dizazum: [10 -19 11 -11 -20 -34 -9 -19 -16 -4 2 20 -16 35 7 -25 8 -4 27 -5 -10 -14 7 -12 -35 2 -11 35]
gokibagis: [9 9 20 -6 -12 -7 -5 -13 0 10 -2 13 -2 -2 -33 32 -15 -14 4 15 -1 -5 16 -7 7 -5 -14 9]
gokibagis: [-3 4 -44 -9 31 28 -6 -19 4 -9 -6 2 2 30 24 14 4 20 -20 -15 4 4 -1 -4 25 17 3 -26]
dizazum: [-12 7 7 -9 -9 -22 -18 19 -8 14 -32 12 4 -6 -17 0 -1 8 21 13 3 10 4 12 15 16 3 0]
zifsotem: [-3 -10 41 19 -9 -25 -4 4 17 -6 21 12 -9 -17 0 -11 1 -7 28 6 -3 -23 15 20 -17 -24 7 19]
makabsilan: [-16 7 23 -5 1 3 3 19 13 23 5 -24 4 -13 -27 1 -27 -37 -20 10 24 9 -9 9 29 0 9 2]
vubdap: [22 -3 -4 14 -6 -5 1 8 -1 5 -1 -4 13 -29 1 10 -21 -1 -7 3 11 13 7 -4 -20 -25 4 2]
zifsotem: [12 8 2 0 -6 -6 15 -1 4 16 0 -15 12 -17 -18 7 -11 -16 -11 5 1 14 -5 -19 -13 -2 -8 1]
makabsilan: [-7 1 25 8 -9 15 0 22 3 2 10 -20 -2 -26 -19 13 -16 -18 -12 8 17 -1 -3 18 22 -15 8 5]
vubdap: [4 -13 0 -4 -2 -11 -7 -2 6 7 6 -18 -4 12 6 -8 -14 -14 -2 -9 20 4 -1 -1 -2 -1 7 18]
dizazum: [-8 7 -43 -6 30 25 -11 0 -1 -2 -18 5 9 15 21 10 -6 20 -22 -8 12 15 -1 5 31 13 11 -32]
gokibagis: [11 -15 -27 1 -15 10 -25 30 -40 -10 -31 -2 3 -7 19 0 -11 26 -4 -4 22 20 -2 15 4 -8 13 4]
dizazum: [-19 18 6 -11 13 19 13 6 -15 10 0 24 6 6 -17 -13 -15 -25 -33 19 -10 3 -10 -5 13 1 -8 -23]
gokibagis: [-10 2 4 -17 -25 3 2 1 -25 -9 -16 -7 -14 18 -14 -4 40 16 20 -1 -23 -7 -15 -6 4 33 -16 11]
vubdap: [5 3 -14 7 11 -30 2 -3 28 13 -11 -11 15 -14 11 -5 8 15 22 -8 0 14 3 -7 -16 10 8 -6]
makabsilan: [4 1 -9 29 -2 8 -2 46 -7 -6 -17 -9 21 -62 15 -2 -3 28 0 5 10 20 -3 25 -5 -25 21 -20]
vubdap: [-22 9 3 -25 10 34 10 -11 -27 -2 10 25 -12 44 -11 -15 -6 -29 -39 10 -13 -11 -13 -9 21 12 -16 -12]
dizazum: [8 -1 -3 -8 0 7 14 -31 -20 -15 16 35 -10 33 9 -15 15 -2 -6 0 -33 -19 1 -23 -31 -3 -23 1]
zifsotem: [9 5 -21 -1 6 30 9 -12 -20 -16 1 16 1 8 8 11 7 13 -20 0 -16 -2 -2 -12 -4 -4 -12 -17]
gokibagis: [17 -13 -7 5 -15 26 15 -6 -7 -18 19 -40 -9 -1 7 9 14 2 -12 -18 1 -4 -14 -11 -11 -4 -5 15]
vubdap: [15 -17 14 12 1 -1 -18 -15 9 -10 24 15 -12 7 9 17 -29 -11 -2 -2 19 -19 26 13 -1 -35 7 18]
dizazum: [0 -17 -23 8 15 -7 -22 3 17 -9 -4 -13 -2 7 36 -4 0 24 14 -21 23 2 7 20 9 1 24 2]
zifsotem: [3 2 27 -6 -15 -18 0 -1 2 17 3 0 -2 -4 -28 5 -18 -28 3 12 6 0 5 -6 -3 -5 -7 18]
dizazum: [-14 8 -5 -10 9 -1 -10 -1 -12 -2 -15 35 -1 17 2 -7 6 11 5 9 -13 -4 5 6 10 11 -3 -14]
zifsotem: [-12 1 6 0 14 -4 4 4 16 10 10 -5 3 2 3 -17 -12 -19 -10 0 10 1 -4 4 6 -1 9 -4]
gokibagis: [-26 3 42 -10 -23 2 -6 29 -26 4 -5 12 -13 -2 -31 -16 -4 -23 1 22 -1 -9 -8 20 20 2 -3 13]
zifsotem: [-13 -12 18 -9 -1 -10 -19 3 -15 0 5 30 -14 28 4 -24 -20 -21 -2 7 10 -13 8 15 6 -9 5 15]
gokibagis: [2 15 18 -7 4 -6 -4 -20 9 13 3 29 0 6 -29 29 -22 -19 -3 18 -3 -8 21 -7 12 -6 -13 -3]
dizazum: [-4 -9 6 11 9 9 -10 -2 24 -10 16 -17 -9 -1 10 16 -1 5 5 -11 17 -13 8 21 22 -7 15 5]
makabsilan: [11 -30 -35 20 34 -20 -34 -3 47 -3 7 -26 3 5 59 0 -26 20 11 -35 54 8 20 27 9 -16 44 6]
zifsotem: [1 4 17 21 -15 16 8 13 2 -21 7 -10 -4 -37 -6 20 30 25 18 3 -18 -14 0 17 1 -10 -1 -4]
dizazum: [-4 -16 6 2 5 3 -20 4 27 4 12 -40 -10 6 4 17 -23 -13 -2 -16 45 -2 5 22 36 -2 23 18]
makabsilan: [4 -4 21 20 -35 -18 9 41 -13 -5 -12 -22 6 -55 -5 -18 28 20 32 5 -13 7 -13 11 -30 -7 4 13]
gokibagis: [13 7 -41 2 44 24 -1 -36 27 -1 12 8 10 20 23 32 -22 5 -31 -13 12 4 16 -12 16 -6 4 -29]
gokibagis: [17 -4 22 -2 -32 17 16 -13 4 -5 21 -49 -14 -7 -32 36 11 -15 -1 -7 1 -10 -8 -15 3 2 -17 29]
makabsilan: [-15 3 -4 -13 10 -12 6 3 -1 15 -5 5 5 17 3 -34 -2 -15 -7 1 -2 9 -13 -8 -4 16 1 -5]
zifsotem: [-2 8 -6 -17 -1 13 0 -7 -11 8 -8 -1 -1 16 -17 14 -8 -11 -17 4 3 6 -4 -11 18 13 -9 -4]
vubdap: [-19 -1 21 -2 2 -14 12 5 17 8 13 -15 -4 3 -3 -31 12 -18 8 -2 -4 -6 -14 3 -2 12 4 8]
makabsilan: [26 3 -42 1 9 -2 2 -26 0 -5 -14 7 12 6 18 18 12 31 5 -11 -13 11 8 -25 -22 7 -9 -13]
vubdap: [20 -5 -25 -2 -12 7 -8 -11 -16 -15 -15 -2 -3 7 9 23 18 32 12 -10 -7 2 5 -9 -7 7 -8 4]
zifsotem: [-12 14 -14 -13 19 29 6 -16 10 0 2 -7 -2 21 -9 22 5 -2 -20 -3 -3 -2 -5 -6 35 22 -6 -20]
makabsilan: [-13 -12 0 -15 23 10 -13 -29 11 -4 25 14 -20 58 14 -7 -19 -25 -18 -11 16 -21 8 4 23 2 4 8]
dizazum: [-13 1 1 -8 7 3 -13 11 4 12 -8 -8 0 5 -7 4 -19 -11 -9 2 22 8 -1 12 30 7 11 -2]
gokibagis: [-13 15 31 -2 2 -26 10 -10 51 25 9 -31 1 -13 -34 19 7 -19 22 3 1 -3 2 -3 18 21 -1 7]
makabsilan: [-6 1 23 10 -19 12 10 31 -13 -1 3 -17 2 -34 -16 -5 0 -9 -7 10 2 3 -13 12 2 -12 3 3]
vubdap: [23 -2 -15 9 -15 2 -3 17 -14 2 -19 -15 14 -33 -2 19 -10 14 -2 1 12 22 1 -3 -11 -13 3 1]
makabsilan: [-11 15 9 -8 -5 -22 9 14 2 24 -18 -3 13 -14 -22 -15 2 -11 7 13 -7 17 -11 -9 -3 18 -4 -5]
zifsotem: [-10 1 29 1 -16 -7 -7 12 7 2 -1 -12 -9 -12 -23 13 6 -4 19 7 4 -8 2 16 18 5 2 14]
vubdap: [13 -2 -22 -11 32 6 -8 -60 7 -10 21 53 -10 61 22 11 -17 -5 -16 -6 -10 -22 27 -20 -8 -9 -14 -7]
vubdap: [24 8 -29 8 5 3 -7 0 -8 3 -23 13 19 -23 3 31 -15 23 -6 5 3 20 14 -8 -7 -12 -1 -19]
[6 -7 -7 -10 -3 6 10 -32 -9 -16 15 8 -15 38 11 -9 26 4 4 -11 -24 -18 -4 -20 -19 11 -18 10] | vubdap
[2 -7 -26 -4 5 30 6 -7 -18 -20 4 -5 -7 21 23 -7 17 15 -16 -14 -7 -3 -12 -6 -1 6 -3 -7] | gokibagis
[-27 -12 18 -9 13 -15 -16 -1 7 0 12 19 -17 37 14 -36 -6 -18 8 -2 9 -19 3 20 13 5 12 11] | makabsilan
[13 -3 14 6 -9 3 -7 5 -2 6 6 -3 1 -16 -15 22 -31 -17 -12 8 20 3 11 5 5 -24 2 10] | gokibagis
[-19 5 0 -13 -9 10 1 20 -14 4 -16 -18 -2 2 -12 -9 13 0 -3 2 1 8 -20 5 22 25 1 -3] | vubdap
[-7 0 -5 14 14 4 5 20 12 3 4 -13 11 -24 14 -15 -7 0 -10 -2 11 10 -7 12 2 -10 17 -14] | dizazum
[-28 2 39 -20 -8 -29 3 6 11 25 5 -9 -10 19 -27 -32 -3 -41 9 8 4 -5 -12 0 10 22 -1 21] | makabsilan
[13 -1 -8 10 2 -19 4 -7 15 3 -2 -5 9 -13 10 0 8 13 16 -6 -5 5 5 -8 -23 -2 1 0] | vubdap
[2 1 -12 -5 20 -9 -8 -6 12 18 -1 7 10 9 5 -1 -34 -18 -18 1 21 13 8 -4 6 -6 8 -6] | vubdap
[16 7 -16 18 -10 18 18 30 -14 0 -12 -27 22 -54 -1 8 1 14 -17 3 1 27 -15 -5 -14 -14 3 -16] | makabsilan
[42 -13 -29 5 -23 4 0 -19 -23 -20 -8 -7 -1 -1 14 24 18 33 11 -15 -11 4 6 -23 -36 -7 -15 14] | vubdap
[4 6 2 -1 -11 20 3 0 -17 -10 -3 4 -4 -4 -13 20 9 8 -5 6 -11 -5 -1 -2 6 -1 -11 -3] | zifsotem
[-44 1 -8 -42 41 2 -14 -38 16 10 9 22 -23 97 9 -27 -5 -29 -14 -10 6 -19 -3 -1 48 46 0 -5] | vubdap
[-27 -6 56 21 4 -6 -2 19 30 -5 35 0 -13 -21 -4 -15 -5 -22 13 8 9 -29 7 40 16 -24 19 10] | dizazum
[3 5 -3 4 14 -18 10 -13 37 15 8 -19 9 -7 1 3 0 -6 6 -7 4 6 1 -10 -6 7 4 -3] | zifsotem
[0 3 30 5 -19 -43 9 4 12 12 -3 1 3 -20 -17 -17 18 -3 38 9 -19 -3 1 -6 -30 5 -7 17] | gokibagis
[39 -10 -3 12 0 -40 -5 -59 23 -14 15 38 -7 18 18 22 16 26 45 -10 -28 -26 40 -23 -54 -15 -18 19] | zifsotem
[9 -5 11 8 -11 -12 -1 8 -14 -1 1 18 2 -13 1 -12 -10 -4 3 8 -3 -1 6 0 -25 -21 -2 8] | gokibagis
[-14 -5 31 10 -4 3 0 31 18 12 15 -36 0 -29 -15 -4 -24 -31 -12 4 32 3 -8 24 23 -14 20 11] | gokibagis
[13 2 -28 9 1 -3 5 13 0 4 -19 -19 19 -27 12 2 6 23 1 -7 3 24 -7 -7 -14 2 6 -12] | dizazum
[11 1 -31 9 3 25 11 8 -19 -16 -8 -3 10 -14 20 -1 15 27 -13 -7 -11 11 -11 -6 -13 -4 -1 -20] | zifsotem

dazuv-nurof: [0 -16 9 8 9 -29 -1 -14 3 8 -30 -5 -17 -3 -4 1 7 -1 -6 -7 -22 -10 -8 -5 -6 -14 -7 -18]
pez-kupef: [35 19 -15 14 4 24 -9 9 -4 15 4 -6 -6 8 15 -2 -17 -41 -33 -11 9 -4 2 -7 2 -12 -20 -1]
dazuv-nurof: [-19 -4 19 3 -3 19 15 -3 -10 -31 8 -8 13 4 -19 -10 12 10 20 10 16 -14 11 4 -8 7 -12 16]
pez-kupef: [-27 -24 -3 9 -35 -6 -19 -14 -3 1 -2 12 21 -3 3 -6 -3 12 -7 6 -22 22 3 -3 4 10 15 19]
rigo-mati: [-10 -5 -6 -20 8 2 -21 9 -3 -32 15 7 -1 -4 29 1 6 -11 -16 2 20 12 -8 1 -4 23 24 -8]
dazuv-nurof: [-22 21 15 14 13 5 -9 5 15 36 38 5 -28 -7 -26 49 2 -22 -10 -16 -27 11 2 5 -13 8 8 21]
rigo-mati: [5 -23 30 10 -5 -2 -1 -5 10 -18 7 16 -4 32 -18 0 24 27 12 22 4 -19 6 -6 8 -10 -11 7]
rel-fak: [5 37 19 13 20 -28 -8 1 7 28 -9 18 -14 -11 -33 11 -13 -20 -3 -21 -21 15 -18 -3 -13 -20 2 -13]
vovi-sel: [10 14 -2 13 8 11 1 13 18 47 16 -17 -25 14 -12 23 11 -1 13 -7 -5 -27 -15 -3 -26 -18 -10 16]
tibo-bupo: [33 6 8 -19 -4 -5 6 17 -12 -20 -18 20 9 -15 15 -13 -47 -8 -22 -15 -5 61 14 18 59 -13 -1 -30]
pez-kupef: [1 6 -7 -14 -6 -4 24 10 26 23 -10 -7 -11 -5 -10 7 -15 16 21 -4 4 2 -13 5 6 -5 2 10]
rigo-mati: [10 -5 -4 -5 6 14 -8 19 -2 -3 18 -11 0 11 22 -4 7 4 3 3 7 -3 -5 6 -6 -2 6 0]
dazuv-nurof: [13 19 -12 1 -5 14 12 4 5 27 -7 -8 -18 -7 -6 19 -16 -18 -7 -16 7 -4 1 -1 3 -8 -18 7]
pez-kupef: [-31 -34 26 18 -4 5 -7 -5 13 -14 12 -12 -2 6 -5 -5 -1 -13 -18 0 -28 10 1 7 -4 7 1 27]
pez-kupef: [-16 -27 21 13 13 -6 3 -9 29 7 13 -7 -29 13 -13 22 15 -3 -10 6 -23 -17 3 0 -2 5 -4 16]
pez-kupef: [-27 -7 10 4 1 16 -7 3 -7 -11 24 -10 -1 -4 0 11 12 -6 -1 -2 -5 2 6 8 -14 15 6 15]
rel-fak: [-10 15 -8 -12 -4 -8 7 -11 6 -7 -15 14 -4 -23 -8 8 -23 -22 -18 -9 9 19 2 -3 14 17 4 -1]
pez-kupef: [-14 12 1 -21 -1 3 24 16 8 6 4 -10 0 -10 -13 6 0 30 43 -2 12 1 -10 12 -8 2 10 9]
vovi-sel: [-8 41 -13 -26 5 4 26 17 14 27 8 -3 -12 -22 -19 26 -14 11 33 -13 19 7 -11 9 -6 9 12 8]
tibo-bupo: [-6 12 7 -8 -5 0 -1 5 11 -9 11 20 5 1 -12 2 -8 3 4 4 13 15 -4 0 6 9 11 9]
pez-kupef: [13 41 -22 -16 9 -1 -4 2 14 21 21 28 -18 -1 -7 37 4 -6 -1 3 29 -7 -1 -13 2 17 13 -3]
rel-fak: [-11 -2 -3 6 -32 14 -23 0 -6 6 6 11 4 2 3 9 -2 -5 -11 -5 5 12 -4 -6 -6 2 2 19]
vovi-sel: [13 4 2 -10 28 1 2 11 8 2 6 -11 -34 4 9 20 14 -11 -3 -6 13 -21 -9 1 -10 -3 -5 -15]
rigo-mati: [11 42 -20 3 -7 -26 -11 -12 -11 19 -7 38 36 -9 -16 -15 -9 12 13 7 -1 16 -3 -15 1 -1 20 -14]
rigo-mati: [23 15 -50 5 -20 1 -17 -6 11 59 12 13 -1 16 13 21 15 17 5 15 8 -28 -5 -24 -9 1 10 10]
pez-kupef: [-6 -15 -6 -5 0 1 0 -7 8 10 -2 -8 -32 -4 9 32 10 -8 -15 -6 -2 -12 5 -2 3 8 -5 0]
dazuv-nurof: [-6 -1 44 6 9 6 13 12 -5 -20 5 -4 -1 8 -29 -5 7 14 25 -3 -2 1 1 13 -3 -18 -14 3]
rel-fak: [-7 -2 -3 -9 -12 8 -8 -3 -5 -15 -3 7 -7 -4 7 10 1 -9 -12 -3 19 2 2 -4 2 11 -1 2]
dazuv-nurof: [4 14 -16 -12 6 -18 3 -3 17 10 -31 -2 -18 -14 1 0 -16 -23 -11 -14 15 -4 -26 -11 -11 0 2 -9]
tibo-bupo: [-3 11 -4 -4 -11 -12 -4 -1 -3 5 -6 18 14 -13 -4 -3 -20 2 -3 -5 -10 32 1 2 15 2 13 -4]
tibo-bupo: [-4 22 0 -8 13 7 -6 7 -15 4 23 2 -8 7 -9 22 43 25 37 7 26 -34 -4 -5 -33 2 5 -5]
vovi-sel: [-13 -24 10 -6 3 -41 -11 -33 3 -52 -21 38 17 1 -2 -23 8 6 -18 25 3 7 7 -14 20 23 18 -20]
dazuv-nurof: [-5 20 0 0 14 -11 7 7 19 15 -9 -8 -6 -11 -13 -6 -18 -18 2 -13 -3 5 -25 0 -18 -5 6 4]
vovi-sel: [3 20 6 3 -13 -8 7 3 3 11 -1 20 23 0 -26 -12 -13 22 24 4 -4 18 -2 1 8 -10 6 6]
rel-fak: [-6 16 -18 -3 0 -24 -4 -10 -5 23 -10 10 9 -16 -5 3 1 12 12 -2 -12 5 -5 -6 -8 3 17 -12]
vovi-sel: [-9 17 -9 -15 4 -1 15 2 9 9 3 0 -9 -13 -10 17 -4 4 13 -4 10 0 -1 3 0 12 7 4]
rigo-mati: [10 10 -8 20 -12 -4 -18 -2 2 24 10 16 22 18 -7 -13 5 12 7 13 -9 -4 -7 -13 -11 -11 7 11]
dazuv-nurof: [4 -18 -10 -2 -13 -10 -17 -7 7 22 8 17 -19 5 13 33 8 10 -17 3 -18 8 10 -4 21 6 9 -3]
dazuv-nurof: [12 17 13 8 12 7 -13 19 -8 2 13 0 2 7 -1 -7 -1 -11 0 -8 -1 7 -11 4 -13 -16 0 -5]
tibo-bupo: [-1 28 -15 10 -24 7 -12 1 -12 23 0 12 24 -10 -8 -6 -20 -9 -2 -10 -3 22 -4 -5 -5 -4 4 12]
vovi-sel: [-4 -17 -3 -31 4 -7 11 -2 -9 -42 -14 0 1 -7 19 -7 10 19 11 9 26 -3 5 5 13 16 7 -21]
vovi-sel: [-8 -5 -13 -10 -8 8 23 3 7 16 -4 -21 -4 -2 -2 6 9 27 32 4 9 -22 -4 3 -10 1 -3 12]
pez-kupef: [-40 -10 13 -23 17 10 20 10 -2 -22 6 -33 -22 -27 3 19 5 -4 13 -17 3 3 -1 22 -15 21 6 4]
vovi-sel: [-2 -15 -18 -9 -7 29 29 8 -17 6 -10 -48 -1 -16 22 -2 -7 6 12 -12 -2 -8 14 19 3 -1 -18 3]
tibo-bupo: [-16 -8 0 0 0 -9 20 -20 -1 5 -11 -4 -6 -18 -13 15 -5 2 -3 -3 -21 3 22 5 18 12 -6 -1]
rigo-mati: [-43 -27 44 11 -4 17 4 0 18 -30 28 -5 -8 9 -25 9 7 -4 -2 5 -9 7 6 12 -4 16 -2 39]
rigo-mati: [0 -2 11 25 -14 24 15 2 7 33 9 -19 -6 17 -27 9 8 12 21 0 -10 -26 4 0 -13 -21 -28 32]
pez-kupef: [24 11 1 20 3 37 -13 13 -25 11 31 -11 5 26 6 3 27 2 9 5 11 -29 11 -2 -19 -17 -20 6]
rel-fak: [-15 5 -12 6 -9 10 -30 3 -33 22 9 -12 -5 -13 18 23 20 -6 -3 -19 -11 0 -2 1 -31 -1 5 -4]
vovi-sel: [-15 33 8 3 -13 -25 19 -14 11 10 -8 37 33 -20 -49 -10 -37 11 15 2 -19 43 9 2 26 6 14 11]
dazuv-nurof: [-13 2 -23 4 -8 13 10 -14 0 5 1 -13 10 -7 1 -3 -2 -8 -3 5 6 -15 9 -6 -7 18 -3 17]
tibo-bupo: [19 -15 -2 -6 -13 34 9 18 3 -16 12 -10 3 11 22 -8 -21 -6 -15 2 12 15 14 12 31 0 -12 12]
rigo-mati: [-9 41 15 35 -19 33 -13 17 -28 9 21 -5 52 8 -31 -39 -5 -3 30 -6 4 6 -13 0 -45 -23 -8 34]
rel-fak: [10 -39 6 -19 -10 10 -15 8 -9 -49 18 18 7 12 41 -3 -1 10 -26 16 6 31 25 12 49 17 12 -12]
dazuv-nurof: [15 9 16 25 11 4 -9 3 -9 39 5 -8 -30 3 -12 31 6 -18 -13 -22 -31 -5 6 3 -6 -28 -23 -6]
rel-fak: [4 -28 1 8 2 20 2 -1 -15 -21 9 -20 12 9 22 -16 6 -1 -10 9 -8 -7 20 8 9 3 -10 1]
rigo-mati: [-6 -7 11 -4 7 -1 2 4 14 7 11 -2 -26 6 -6 25 15 8 7 0 1 -12 -4 2 -5 1 0 5]
tibo-bupo: [-2 19 22 7 18 -4 10 11 -5 3 -5 -12 2 -6 -22 -12 -4 -3 20 -13 -7 1 -13 9 -20 -20 -7 -5]
rel-fak: [-21 1 -23 -31 -1 -17 -9 -14 -16 -15 -3 16 -7 -28 20 28 13 6 -6 -1 12 10 10 -2 7 34 26 -22]
tibo-bupo: [-10 -1 9 -4 20 -24 19 -20 7 -13 -22 0 -11 -13 -18 1 0 -6 -1 0 -5 -9 5 -2 5 7 -5 -14]
rel-fak: [17 27 -13 -32 22 1 16 29 2 16 -7 -18 -29 -21 15 20 -13 -6 13 -26 18 7 -18 14 -3 -8 3 -23]
rel-fak: [8 -24 0 1 -4 15 -9 -3 -23 -35 1 -2 12 -2 31 -13 -10 -19 -36 0 -6 21 26 9 30 9 -6 -12]
rigo-mati: [4 -9 9 14 4 -5 0 0 7 24 -13 -16 -22 6 -7 8 6 -6 -1 -11 -16 -16 -12 -2 -15 -21 -16 1]
vovi-sel: [-2 -2 -12 -11 -3 -6 18 -6 -9 -9 -19 -8 16 -15 5 -17 -11 10 10 1 1 5 7 5 11 5 1 -10]
rel-fak: [28 8 -34 -31 7 16 26 19 -12 -4 -21 -31 0 -19 40 -14 -25 -6 1 -14 24 4 1 13 17 -2 -7 -24]
vovi-sel: [-14 -25 38 -7 5 -19 -4 -13 16 -43 9 34 -13 18 -20 13 23 19 0 22 8 -3 9 -4 19 13 5 -2]
dazuv-nurof: [-5 0 9 8 -16 15 -10 1 12 10 1 1 -26 15 -15 21 14 -8 -1 -4 23 -25 -16 -13 -23 -8 -16 23]
tibo-bupo: [16 57 25 1 -1 -2 -3 18 -3 -1 -2 37 11 -9 -38 -5 -37 -20 1 -20 14 43 -12 2 9 -19 -3 -4]
pez-kupef: [-1 -14 7 33 -7 -8 -25 -19 -3 5 12 17 21 20 -6 -14 10 -2 -18 17 -31 0 11 -11 0 -3 3 9]
tibo-bupo: [-2 -25 -4 4 -13 21 7 4 8 0 9 -18 2 7 15 -4 -9 -2 -11 3 -8 4 10 8 14 4 -6 20]
rigo-mati: [3 -4 13 24 -5 -5 -9 -1 14 24 14 9 7 23 -19 -3 10 17 12 12 -21 -8 -5 -6 -8 -16 0 17]
tibo-bupo: [5 45 26 -8 28 -26 -3 -3 -11 0 -1 35 -23 -7 -41 33 22 4 21 -8 16 -9 -3 -8 -12 -9 -1 -31]
[-4 7 1 -4 15 -8 12 -4 0 -13 -13 -9 4 -6 -7 -15 3 -1 12 1 11 -14 -8 -2 -14 1 -1 -8] | tibo-bupo
[-7 -26 26 -8 9 -1 21 -6 -6 -43 -26 -15 -13 -11 0 -9 -10 -14 -14 -9 0 6 12 13 20 0 -21 -13] | rigo-mati
[-11 -5 23 19 -5 21 7 10 4 4 21 -13 10 12 -20 -8 0 6 14 2 -14 0 3 10 -8 -10 -10 28] | rigo-mati
[-25 -14 -15 12 -26 -4 -16 -22 -12 5 6 10 25 -3 3 -2 11 13 -3 13 -17 4 13 -8 -3 18 14 15] | rel-fak
[-6 -7 -10 -25 -14 15 11 3 -9 -51 10 10 39 2 15 -30 -2 26 17 25 36 10 13 5 20 26 15 5] | dazuv-nurof
[-11 15 24 6 -1 -2 5 11 1 14 10 6 2 -9 -27 8 -14 6 14 -13 -23 29 0 14 4 -10 3 8] | tibo-bupo
[20 16 -20 -8 -4 15 -7 21 -30 1 -2 -13 26 -3 27 -26 -2 9 17 -5 16 4 -9 5 -13 -14 3 -15] | tibo-bupo
[-7 -18 21 15 -16 -3 -26 -7 0 -15 15 29 10 14 -4 0 2 0 -21 10 -17 23 10 -3 17 3 7 10] | rel-fak
[5 -5 -32 -12 -28 9 -5 -5 -18 -8 -16 2 21 -12 29 -13 -16 -1 -13 0 13 15 9 -3 17 11 4 -4] | rel-fak
[3 10 3 -3 24 17 11 26 -3 22 14 -37 -21 -14 11 16 -8 -16 3 -25 -16 6 -4 22 -11 -10 -4 -3] | rel-fak
[14 7 -26 -10 17 -29 -5 -10 -5 9 -24 2 -4 -21 24 -3 -14 -19 -23 -10 -12 12 -3 -4 10 4 12 -35] | dazuv-nurof
[2 -2 -31 -16 -17 -15 6 -5 1 7 -8 12 27 -14 17 -13 -20 22 5 9 -9 27 7 3 28 14 24 -6] | rel-fak
[-16 21 31 -1 13 -22 19 -3 2 3 -6 15 -7 -22 -43 16 -15 3 14 -15 -23 27 7 13 13 -4 0 -7] | tibo-bupo
[-21 7 1 -10 21 -5 6 -3 -15 -13 6 -10 1 -21 1 6 10 -2 8 -5 -5 1 7 9 -11 16 11 -12] | pez-kupef
[-11 -12 31 19 -24 -10 -17 5 14 1 6 22 19 27 -27 -20 9 31 24 14 -10 7 -21 -6 -12 -20 7 24] | vovi-sel
[-6 -17 22 3 -16 -9 -19 -5 13 -37 -6 30 9 13 -4 -19 -12 -11 -25 9 8 23 -8 -8 15 4 6 9] | pez-kupef
[-28 -24 11 16 -5 -8 -26 -15 6 -6 11 4 -4 16 -4 4 33 5 -2 13 -6 -22 -11 -13 -30 9 9 16] | dazuv-nurof
[12 -5 -4 -9 13 -13 2 2 10 22 -12 -8 -39 0 7 29 14 3 1 -9 0 -20 -10 -3 -5 -10 -5 -17] | rigo-mati
[2 3 0 3 -17 -4 10 -18 -1 -9 -3 27 23 6 -21 -8 -2 20 8 20 5 1 21 -8 24 7 -3 6] | rigo-mati
[7 11 18 2 29 -8 10 10 6 1 -8 -12 -17 -12 -6 -1 -20 -28 -13 -21 -17 15 -6 12 3 -13 -7 -15] | vovi-sel
[3 -19 24 19 8 -16 -5 -2 18 21 -6 -5 -25 18 -15 9 14 5 1 -2 -25 -17 -13 -3 -11 -24 -11 2] | rigo-mati
[6 2 2 6 22 1 -14 1 8 7 11 -5 -29 5 8 20 10 -30 -25 -8 -1 -14 -6 -5 -13 1 -4 -5] | vovi-sel
[10 7 -9 5 -5 -6 -11 -7 0 5 -3 16 7 2 3 -4 -8 -10 -15 3 0 7 1 -9 7 1 3 -3] | pez-kupef
[-2 24 -36 -25 4 -15 12 -6 -21 22 -12 -2 0 -31 10 21 8 20 24 -7 5 -4 7 1 -3 12 15 -27] | pez-kupef
[-5 -18 -5 20 1 -12 8 -30 17 19 -3 0 -10 13 -16 11 18 6 -4 17 -18 -35 13 -15 -1 6 -10 11] | vovi-sel
[12 36 -5 -1 -5 -21 -11 8 -14 3 -25 19 31 -19 -4 -34 -35 -12 0 -16 -2 41 -21 -2 -2 -16 13 -19] | tibo-bupo
[-5 24 30 1 8 10 13 14 13 12 5 -1 -32 -3 -36 29 -7 -14 9 -21 7 1 -9 7 -9 -14 -18 12] | dazuv-nurof
